 -4.3   19.7   15.5  -51.2   22.1 => -51.2
  7.6   27.8   40.4   30.2   10.7  -33.2 => 10.7
-2.9  17.0   8.2  48.3 => 8.2
-30.4   -3.2   54.9  -15.2 => 54.9
 -9.3  -27.8  -49.7   38.7   12.2 => 38.7
-43.1   39.5  -35.1  -53.6   -6.1   52.4 => -6.1
16.6   0.3   3.7  40.5  54.6 => 40.5
-57.0  -42.2   21.2   -6.5    6.3   41.2 => 6.3
---
21.9,-8.5,2.6,15.7,-0.1,-40.3,11.6 gives -40.3
-48.1,-1.9,41.3,44.2 gives 41.3
-34.1,48.5,10.6,9.1,7.1 gives 9.1
10.5,-10.7,-16.7,-51.2,19.6,-15.8,-36.6 gives -15.8
23.5,-18.0,14.5,-42.8,9.3,-11.0,-48.0 gives -11.0
-29.3,12.5,48.5,-24.7,37.9 gives -24.7
---
 41  243  178   78  199  187 ans = 199

281  209  427  318  344  350  623
351  117  165  558  496  586  776
378  375  514  136  222  335  664
ans = 664

 68  167  198   13  110   63  221
181  154  201   83   52  120   40
ans = 201

 47   70  106   65  143   23  217
121  117   41   77   61   85  109
ans = 143

235  123  171  127  176  106   61 ans = 176

 10   34   -7  -29    1
 10   16   24    1   17
 11    7   16    1    6
ans = 24

-872   447   664   530   506 ans = 530

  3    9  -30  -15    2   25 ans = 9

7060  9789  6661  2646  5676  7203 ans = 7203
---
230,22,131,169,13 out 230
41,64,39,22,37,55,82 out 41
5824,9099,5410,2008 out 5824
99,158,184,216,24 out 99
950,664,66,77 out 950
1,6,4,7,6,6,1 out 1
---
[[ 34.2   0.0  -7.6  40.0  -5.7]
 [ -6.7   0.2 -36.0  17.1  36.0]] value 36.0

[[  2.8   2.6   6.0  -0.3   6.3  41.0   1.8]
 [ -4.9   8.0 -10.3  -6.1   8.4  -5.6  -3.3]
 [ -1.3 -17.6  15.6  26.1  -7.5  -2.3 -16.0]] value -3.3

[[ 24.1  50.4  -2.0  -8.9]
 [ 41.3 -45.3  -5.8  23.4]] value 23.4

[[ -9.1  40.9  21.2  27.2   7.5  -0.4]
 [-15.9  44.2 -22.3  36.9 -20.8  28.5]] value 28.5

[[-21.8  -9.3  -4.3  35.4 -10.9  -2.8   1.3]
 [ -5.4 -19.4  -1.6  49.9 -17.2  13.8 -29.5]
 [  7.0  -7.3  16.5  -7.8  -7.4  -0.7 -10.1]] value -29.5

[[-49.3  11.7  -9.4  19.6  55.1 -20.3  34.2]
 [-29.4  -3.9   0.7  -6.2  18.8  15.0 -42.6]
 [ 15.4  -8.5  10.1 -10.6  26.0  17.7  -7.4]] value -42.6

[[ -9.4  40.4 -18.0  19.3 -45.0]
 [-40.9 -18.3  33.5  35.1  46.0]] value 46.0
---
[-40.0  21.7  19.1  32.3 -35.1  28.7 -42.9] -42.9

[[ 19.9 -42.7   1.0   9.6   2.1  11.2]
 [-12.4 -30.4  16.7  -1.0 -23.4   3.9]] -42.7

[ 47.3  -3.1  28.3 -19.4] -19.4

[  7.9  11.6   5.9 -26.1  -2.1 -50.8  -1.2] -50.8

[  0.9  -1.6   3.6  -2.9   6.1 -41.0   7.0] -41.0

[  5.4  46.8  10.1  -5.3  -9.0  18.1 -23.8] -23.8

[ 14.0  15.2 -42.4 -10.0  41.3 -38.1] -42.4
---
-43.2	15.3	19.5	17.9	15.0	-15.4	-8.1
-52.0	0.8	-20.5	7.7	-6.0	-33.0	-32.1
⇒ 0.8

-51.7	27.5	34.0	6.8	-20.0	5.7	-1.7
-43.4	-53.0	-28.3	-46.4	-53.5	52.4	-8.3
⇒ -53.0

-0.8	14.0	1.0	-2.1
55.5	-43.5	-7.0	12.4
⇒ -43.5

-32.4	-7.1	-29.9	-2.6	-38.6	53.8
47.6	25.6	45.5	25.1	48.5	-23.5
⇒ 25.6

-22.6	-17.9	18.9	19.3	-20.9	-20.9
-3.1	-31.4	32.5	-42.7	32.7	12.5
⇒ -31.4

-23.4	23.5	0.8	53.7
5.9	-1.1	-3.5	-6.2
⇒ -1.1

-6.8	-2.7	9.6	4.4	5.5	4.3	-7.0
19.5	6.3	-53.9	-37.5	-35.9	-33.0	26.3
⇒ 6.3
---
[[-23.0 -25.8 -26.6 -21.0 -11.5   5.8]
 [ 38.5   7.5  10.1   7.6  23.5  29.0]
 [ 13.0 -16.2  -9.7  -2.9  -9.1 -40.6]]: -25.8

[[  2.1   7.3  -1.3  -5.3  21.4   6.4 -26.4]
 [ -5.6  25.6  14.5 -21.9  17.0 -27.8  44.1]
 [-11.0 -17.7   5.0  -3.5  23.9  12.4  17.3]]: 7.3

[[ 17.9  15.7 -16.0 -36.7   9.6  12.2  10.3]
 [-29.0 -54.2  40.6  39.6 -40.0   8.3 -45.1]
 [ -1.2  18.8 -16.4   9.1  18.3 -15.9  25.1]]: 15.7

[[-39.1 -35.7 -17.3  18.9  21.8  13.6]
 [-52.9 -54.2 -55.5  53.6  54.6  52.7]
 [-47.2 -36.8 -23.9  23.9  29.7  25.3]]: -35.7

[[ 55.6 -17.4 -11.2 -50.6]
 [ 26.5 -28.7  21.6  10.4]
 [ -9.0 -20.8  16.5 -44.7]]: -17.4

[[-38.6  35.6  47.6  19.9]
 [ 28.6  23.8  25.4 -42.7]
 [  6.4   9.1  -5.3  43.2]]: 35.6
